Here is a tiny trained network, its code and every weight. The questions are about switching its units off for an input and a class, where a switched-off unit gives its printed mean instead of its output.

import numpy as np


def w(rows, s, z=0):
    codes = np.array(rows[::2]) - 128.0
    scale = np.full(codes.shape[1], s)
    scale[-1] = z or s
    return codes * scale


def f(y):
    return np.maximum(y, 0)


def log_softmax(a):
    a = a - a.max(-1, keepdims=True)
    return a - np.log(np.exp(a).sum(-1, keepdims=True))


def net(x, mask):
    res = np.array(x, float).reshape(1, 4) / 4 @ E
    y = f(res @ A[0][:, :-1].T + A[0][:, -1])
    res = res + np.where(mask, y, B[0][:, -1]) @ B[0][:, :-1]
    return log_softmax(res[-1] @ U[:, :-1].T + U[:, -1])


A, B = {}, {}
E = w([
[165,36,177,45],'x0',
[89,216,191,70],'x1',
[115,119,254,219],'x2',
[236,179,132,137],'x3',
],0.0089)
A[0] = w([
[92,191,117,148,143],'neuron 0',
[115,155,102,81,111],'neuron 1',
[142,149,103,94,107],'neuron 2',
[121,132,156,133,110],'neuron 3',
[157,93,133,95,77],'neuron 4',
[82,116,98,102,135],'neuron 5',
[117,147,166,144,107],'neuron 6',
[114,172,171,64,104],'neuron 7',
[161,39,81,189,121],'neuron 8',
[134,105,126,149,105],'neuron 9',
[17,90,142,89,104],'neuron 10',
[124,73,100,160,124],'neuron 11',
[150,146,98,113,105],'neuron 12',
[128,145,169,80,101],'neuron 13',
[101,169,97,204,94],'neuron 14',
[137,124,106,112,224],'neuron 15',
[166,134,165,155,109],'neuron 16',
[116,164,79,116,94],'neuron 17',
[124,171,100,164,166],'neuron 18',
[111,139,166,137,112],'neuron 19',
[156,150,141,128,102],'neuron 20',
[101,203,170,72,109],'neuron 21',
[252,188,146,114,101],'neuron 22',
[145,104,101,142,102],'neuron 23',
[132,137,78,108,103],'neuron 24',
[125,146,91,61,95],'neuron 25',
[136,131,104,99,106],'neuron 26',
[120,128,168,171,105],'neuron 27',
[121,92,115,137,100],'neuron 28',
[122,109,152,179,98],'neuron 29',
[115,129,183,148,147],'neuron 30',
[137,98,158,93,96],'neuron 31',
[61,82,101,150,127],'neuron 32',
[178,48,208,24,114],'neuron 33',
[135,101,118,152,106],'neuron 34',
[111,147,144,109,221],'neuron 35',
[52,117,134,131,124],'neuron 36',
[118,104,158,157,112],'neuron 37',
[184,109,109,161,110],'neuron 38',
[128,140,209,147,111],'neuron 39',
[121,185,106,159,84],'neuron 40',
[163,143,133,127,221],'neuron 41',
[95,182,166,73,121],'neuron 42',
[93,144,105,151,87],'neuron 43',
[146,119,135,128,254],'neuron 44',
],0.016,0.0076)
B[0] = w([
[94,172,166,141,194],'neuron 0',
[100,96,97,142,176],'neuron 1',
[114,89,109,130,165],'neuron 2',
[121,116,115,138,148],'neuron 3',
[121,126,142,177,162],'neuron 4',
[134,86,139,126,176],'neuron 5',
[122,107,109,139,164],'neuron 6',
[164,170,78,134,182],'neuron 7',
[161,182,48,134,214],'neuron 8',
[139,130,108,141,145],'neuron 9',
[212,89,186,153,202],'neuron 10',
[150,158,94,118,176],'neuron 11',
[123,96,121,141,157],'neuron 12',
[146,160,111,139,164],'neuron 13',
[90,171,164,171,197],'neuron 14',
[81,127,126,57,191],'neuron 15',
[132,86,116,145,173],'neuron 16',
[103,104,120,167,170],'neuron 17',
[90,164,161,132,191],'neuron 18',
[118,109,105,137,160],'neuron 19',
[158,110,133,152,148],'neuron 20',
[181,165,58,153,197],'neuron 21',
[240,64,196,186,216],'neuron 22',
[137,147,105,146,151],'neuron 23',
[103,93,118,150,171],'neuron 24',
[85,75,98,144,191],'neuron 25',
[108,97,121,138,159],'neuron 26',
[101,88,114,134,180],'neuron 27',
[141,132,117,139,149],'neuron 28',
[104,93,103,138,174],'neuron 29',
[92,99,110,102,189],'neuron 30',
[114,147,144,175,163],'neuron 31',
[181,112,171,119,186],'neuron 32',
[54,187,187,202,252],'neuron 33',
[140,141,102,131,149],'neuron 34',
[111,159,121,23,187],'neuron 35',
[178,107,162,127,176],'neuron 36',
[113,95,102,122,167],'neuron 37',
[176,146,101,146,168],'neuron 38',
[98,86,99,129,199],'neuron 39',
[115,152,159,189,173],'neuron 40',
[137,121,165,31,189],'neuron 41',
[162,165,67,125,189],'neuron 42',
[126,140,153,168,153],'neuron 43',
[83,147,144,2,202],'neuron 44',
],0.041,0.013)
U = w([
[68,170,169,176,113],'0',
[170,159,36,132,131],'1',
[73,12,72,143,122],'2',
[207,66,181,132,106],'3',
[102,137,148,29,255],'4',
[121,111,122,108,78],'5',
],0.012,0.0063)

Each question gives the input, the list of numbers given to net, and the class t.
The units are the neurons (one row each of A and B). Each row of codes is followed by its name. A weight is (code - 128) times the scale printed after its matrix; where a second scale follows, it is the last column's (A, B and U).
mask holds one flag per neuron, in row order. A switched-off neuron (its flag False) gives its mean, the last column of its row in B, instead of its output. The means were averaged over made-up inputs and are rounded, as every weight is.
A unit's drop is (log p(t) with every unit on - log p(t) with that unit switched off) / (log p(t) with every unit on - log p(t) with every unit switched off).
The circuit of an input: a set's keep is (log p(t) with only the set's units on - log p(t) with every unit switched off) / (log p(t) with every unit on - log p(t) with every unit switched off). Starting from the 12 units with the biggest drops (on a tie, the unit counted first), units are removed one at a time, each time the one whose removal leaves the highest keep (on an exact tie, the one counted first), for as long as the keep stays at least 0.8.
units of the circuit, in order: the units of the circuit, biggest drop first
most important unit: the unit with the biggest drop
top k neurons: the k neurons with the biggest drops, biggest first
drop when u is switched off: that unit's drop, to one decimal
input [6,-7,0,-3], class 1: top 3 neurons -> [neuron 8; neuron 11; neuron 14]
input [2,2,3,-5], class 3: units of the circuit, in order -> [neuron 10]
input [-5,-5,3,-6], class 3: top 2 neurons -> [neuron 33; neuron 32]
input [5,-5,-3,1], class 0: top 4 neurons -> [neuron 33; neuron 21; neuron 42; neuron 7]
input [6,-2,-6,-6], class 0: top 3 neurons -> [neuron 33; neuron 22; neuron 39]
input [-7,-2,-7,5], class 0: top 3 neurons -> [neuron 18; neuron 14; neuron 40]
input [-3,4,-1,-4], class 1: top 2 neurons -> [neuron 22; neuron 33]
input [3,-3,4,-5], class 3: top 3 neurons -> [neuron 10; neuron 32; neuron 25]
input [-7,-2,8,-1], class 2: top 3 neurons -> [neuron 33; neuron 27; neuron 29]
input [-6,-4,2,8], class 3: top 2 neurons -> [neuron 22; neuron 33]
input [-5,-6,-2,-3], class 1: top 3 neurons -> [neuron 33; neuron 8; neuron 11]
input [4,-7,-5,-7], class 1: top 3 neurons -> [neuron 8; neuron 22; neuron 11]
input [4,-2,-4,2], class 0: top 2 neurons -> [neuron 33; neuron 39]
input [7,3,-4,2], class 0: units of the circuit, in order -> [neuron 33]
input [-6,-8,4,0], class 1: top 2 neurons -> [neuron 8; neuron 33]
input [-6,-5,7,5], class 2: top 2 neurons -> [neuron 33; neuron 29]
input [8,1,0,-1], class 0: drop when neuron 33 is switched off -> 1.3
input [-1,5,7,7], class 2: drop when neuron 32 is switched off -> 0.2
input [8,-3,-8,-1], class 0: drop when neuron 33 is switched off -> 4.6
input [-1,0,3,3], class 4: drop when neuron 25 is switched off -> 0.2
input [-3,4,-7,6], class 2: most important unit -> neuron 25
